Below is a small trained network, with its code and all its weights. Each question gives an input and a class and asks what happens when units are switched off, that is, made to give their printed mean instead of their output.

import numpy as np


def w(rows, s, z=0):
    codes = np.array(rows[::2]) - 128.0
    scale = np.full(codes.shape[1], s)
    scale[-1] = z or s
    return codes * scale


def f(y):
    return y / 2 * (1 + np.tanh(0.7978845608 * (y + 0.044715 * y**3)))


def log_softmax(a):
    a = a - a.max(-1, keepdims=True)
    return a - np.log(np.exp(a).sum(-1, keepdims=True))


def net(x, mask):
    res = np.array(x, float).reshape(1, 6) / 4 @ E
    y = f(res @ A[0][:, :-1].T + A[0][:, -1])
    res = res + np.where(mask, y, B[0][:, -1]) @ B[0][:, :-1]
    return log_softmax(res[-1] @ U[:, :-1].T + U[:, -1])


A, B = {}, {}
E = w([
[131,129,185,205,56,110],'x0',
[139,137,156,138,249,165],'x1',
[19,77,149,79,165,101],'x2',
[143,108,204,3,64,137],'x3',
[71,204,91,101,100,241],'x4',
[155,8,144,179,117,206],'x5',
],0.0078)
A[0] = w([
[110,117,182,63,140,131,139],'neuron 0',
[121,193,89,141,162,119,216],'neuron 1',
[130,98,112,126,209,74,161],'neuron 2',
[138,115,143,89,135,170,225],'neuron 3',
[199,179,90,194,130,120,222],'neuron 4',
[130,94,115,130,220,67,173],'neuron 5',
[54,246,79,132,135,109,190],'neuron 6',
[125,91,76,145,87,143,164],'neuron 7',
[118,124,105,151,170,182,26],'neuron 8',
[147,109,147,254,140,143,221],'neuron 9',
[188,97,162,107,130,147,170],'neuron 10',
[189,183,87,167,127,116,252],'neuron 11',
[131,131,163,97,57,64,165],'neuron 12',
[118,88,123,193,92,105,199],'neuron 13',
[124,144,58,103,52,190,144],'neuron 14',
[77,111,142,132,100,79,126],'neuron 15',
[186,138,131,102,132,141,252],'neuron 16',
[145,126,159,89,73,75,140],'neuron 17',
],0.011,0.0034)
B[0] = w([
[78,162,101,112,98,137,182],'neuron 0',
[98,169,89,85,98,131,208],'neuron 1',
[149,116,51,75,176,164,200],'neuron 2',
[76,145,111,122,140,143,185],'neuron 3',
[20,175,118,136,69,129,235],'neuron 4',
[143,106,48,76,175,170,213],'neuron 5',
[56,205,57,62,69,167,254],'neuron 6',
[136,87,107,160,133,173,172],'neuron 7',
[182,145,176,103,123,43,171],'neuron 8',
[63,102,165,196,71,106,245],'neuron 9',
[87,145,88,123,95,129,177],'neuron 10',
[44,183,117,127,90,135,224],'neuron 11',
[162,165,160,92,9,72,207],'neuron 12',
[176,54,138,203,81,121,197],'neuron 13',
[116,116,108,121,213,254,218],'neuron 14',
[167,122,100,103,92,119,162],'neuron 15',
[72,149,120,120,120,123,181],'neuron 16',
[146,157,163,109,22,57,190],'neuron 17',
],0.0095,0.0087)
U = w([
[245,103,147,109,99,58,127],'0',
[209,150,195,131,112,169,26],'1',
[197,92,115,156,180,113,44],'2',
[82,155,66,95,130,165,201],'3',
[116,46,171,200,134,149,186],'4',
[157,114,118,87,226,171,96],'5',
[102,173,197,130,94,80,133],'6',
[202,157,180,148,180,111,3],'7',
],0.011,0.0043)

Each question gives the input, the list of numbers given to net, and the class t.
The units are the neurons (one row each of A and B). Each row of codes is followed by its name. A weight is (code - 128) times the scale printed after its matrix; where a second scale follows, it is the last column's (A, B and U).
mask holds one flag per neuron, in row order. A switched-off neuron (its flag False) gives its mean, the last column of its row in B, instead of its output. The means were averaged over made-up inputs and are rounded, as every weight is.
A unit's drop is (log p(t) with every unit on - log p(t) with that unit switched off) / (log p(t) with every unit on - log p(t) with every unit switched off).
The circuit of an input: a set's keep is (log p(t) with only the set's units on - log p(t) with every unit switched off) / (log p(t) with every unit on - log p(t) with every unit switched off). Starting from the 12 units with the biggest drops (on a tie, the unit counted first), units are removed one at a time, each time the one whose removal leaves the highest keep (on an exact tie, the one counted first), for as long as the keep stays at least 0.8.
units of the circuit, in order: the units of the circuit, biggest drop first
most important unit: the unit with the biggest drop
k most important neurons: the k neurons with the biggest drops, biggest first
drop of u: that unit's drop, to one decimal
input [3,6,5,-4,-4,2], class 4: most important unit -> neuron 9
input [6,-6,2,-4,-6,-3], class 0: units of the circuit, in order -> neuron 13; neuron 15; neuron 6
input [-4,2,7,-3,-5,7], class 5: 2 most important neurons -> neuron 5; neuron 2
input [3,-2,8,0,1,2], class 6: 3 most important neurons -> neuron 14; neuron 5; neuron 2
input [7,-8,3,4,0,8], class 0: 2 most important neurons -> neuron 12; neuron 17
input [1,0,1,-1,-8,0], class 0: 2 most important neurons -> neuron 14; neuron 6
input [2,4,-4,3,-2,3], class 6: drop of neuron 2 -> 0.2
input [-2,-3,-8,2,-2,-8], class 6: drop of neuron 17 -> 0.5
input [-6,4,8,-2,0,0], class 5: drop of neuron 5 -> 0.1
input [5,-7,0,0,2,-2], class 6: drop of neuron 12 -> 0.3
